[[116 140 139 138 118 108 131 126]
 [120 146 122 137 121 109 135 113]
 [115 131 140 134 113 111 135 121]
 [134 147 127 136 128 117 135 108]
 [104 123 123 127 148 117 137 115]
 [129 135 113 122 132 122 118 118]
 [120 107 127 109 121 146 111 112]
 [141 153 121 142 141 112 122 131]
 [143 145 120 131 124 118 115 120]
 [103 146 127 145 133 107 152 104]
 [129 114 132 123 124 137 125 133]]
The third largest entry?
Answer: 148
The fourth entry, reading row by row -> 138
The last entry, reading row by row?
Answer: 133
The third entry, reading row by row: 139
The second largest entry?
Answer: 152
The entry in the bottom-left corner: 129
The 4th-last entry, reading row by row?
Answer: 124
The first entry, reading row by row?
Answer: 116
The smallest entry in the last column -> 104
The entry directly below the largest entry?
Answer: 145
The top entry of the column that holds the largest entry is 140
The fifth entry from the end, reading row by row: 123
The 5th entry, reading row by row?
Answer: 118
The entry just left of 148?
Answer: 127
The largest entry in the last row?
Answer: 137
The third entry on the diagonal from the top-right corner?
Answer: 111
The entry in the top-right corner?
Answer: 126
The smallest entry in the first row -> 108
The entry just right of 142?
Answer: 141
The first entry of the smallest entry's row -> 103
The entry directly above 152: 115
The entry just right of the largest entry?
Answer: 121
The second entry on the main diagonal is 146

data =
[[128 128 113 127 126 149 142 123 123 133 128 155]
 [138 133 134 136 123 128 149 125 118 131 108 142]
 [128 131 128 109 128 153 128 128 129 134 119 122]
 [146 130 128 125 128 154 142 134 119 125 128 128]
 [135 129 119 119 131 128 149 133 128 128 115 156]
 [139 128 114 138 128 150 126 137 110 129 134 133]]
Rows and columns are numbered from 0.
The entry in row 2 and column 0 is 128
The entry in the bottom-right corner? 133
The entry directly below 115 is 134
The entry in row 0 and column 0? 128
The minimum? 108
The entry just right of 110: 129
The entry in row 0 and column 2: 113
The entry directly below the smallest entry is 119
The entry in the top-right corner -> 155
The entry in row 2 and column 2: 128
The entry at row 1, column 0? 138
The bottom-left entry? 139
The entry at row 0, column 1 is 128
The entry directly below 136 is 109
The entry directly above 110: 128
The entry just right of the smallest entry is 142
The entry directly above 150 -> 128
The entry just left of the smallest entry? 131

grid = [120 147 142 118 132 117 127 116 154 128 150 146 116 109]
The smallest entry is 109
What is the 1st entry from the left?
Answer: 120
What is the second largest entry?
Answer: 150

[[148 101 103 142 103 120 132 124 104]
 [101 151 133 106 113 121 153  98 125]
 [105 120 152 133 111 108 124 103 122]
 [129 111 123 130 137 112 108 127 147]
 [125 114 120 125 148 149 110 131 152]]
Counting starts at 0.
The entry directly above 122 -> 125
The top-right entry is 104
Report the entry in row 1 and column 1.
151
The minimum is 98
Report the entry in row 0 and column 2.
103
The entry directly below the largest entry is 124
The entry just left of 122: 103
The entry just left of the centre entry: 133
Report the entry just right of 112.
108
The entry just left of the largest entry: 121
Report the entry just right of 123.
130
The entry at row 0, column 1: 101
The bottom entry of the column that holds the smallest entry is 131
The bottom-left entry is 125
The entry in the top-left corner -> 148
Report the bottom-right entry.
152

A =
[[139 134 123 130 138]
 [127 142 135 121 113]
 [127 126 129 128 127]
 [110 130 137 121 109]
 [127 143 135 121 113]
 [102 119 135 123 112]
 [134 146 136 122 114]
 [135 115 122 136 142]
 [146 138 123 130 138]
 [127 116 124 133 136]]
Rows and columns are numbered from 0.
The bottom-right entry -> 136
The entry in row 0 and column 2? 123
The entry at row 2, column 0? 127
The entry in the bottom-left corner: 127
The entry just right of 139 -> 134
The entry in the top-right corner? 138
The entry in row 1 and column 0? 127
The entry directly below 112? 114
The top-left entry is 139
The entry just right of the smallest entry? 119
The entry directly above the smallest entry is 127
The entry directly above 143? 130
The entry in row 2 and column 2: 129

130	135	124	130	131	128	112	131	105
The entry just right of 124?
A: 130
The entry just left of 124 -> 135
The entry just left of 112 -> 128

Read these off the matrix that follows. Indices start at 0.
1) Give the entry in row 0 and column 1.
2) Give the maximum.
3) Give the entry at row 2, column 0.
4) Give the entry at row 0, column 2.
[[124 123 123 135]
 [123 143 139 120]
 [140 115 122 129]
 [124 124 128 146]
 [127 140 137 121]
 [145 111 118 125]
 [117 158 149 112]
 [127 124 124 132]
 [137 118 119 129]
 [122 143 138 121]
 [133 116 120 131]
 [128 121 125 143]
 [145 110 116 127]
 [123 146 141 118]]
1) 123
2) 158
3) 140
4) 123
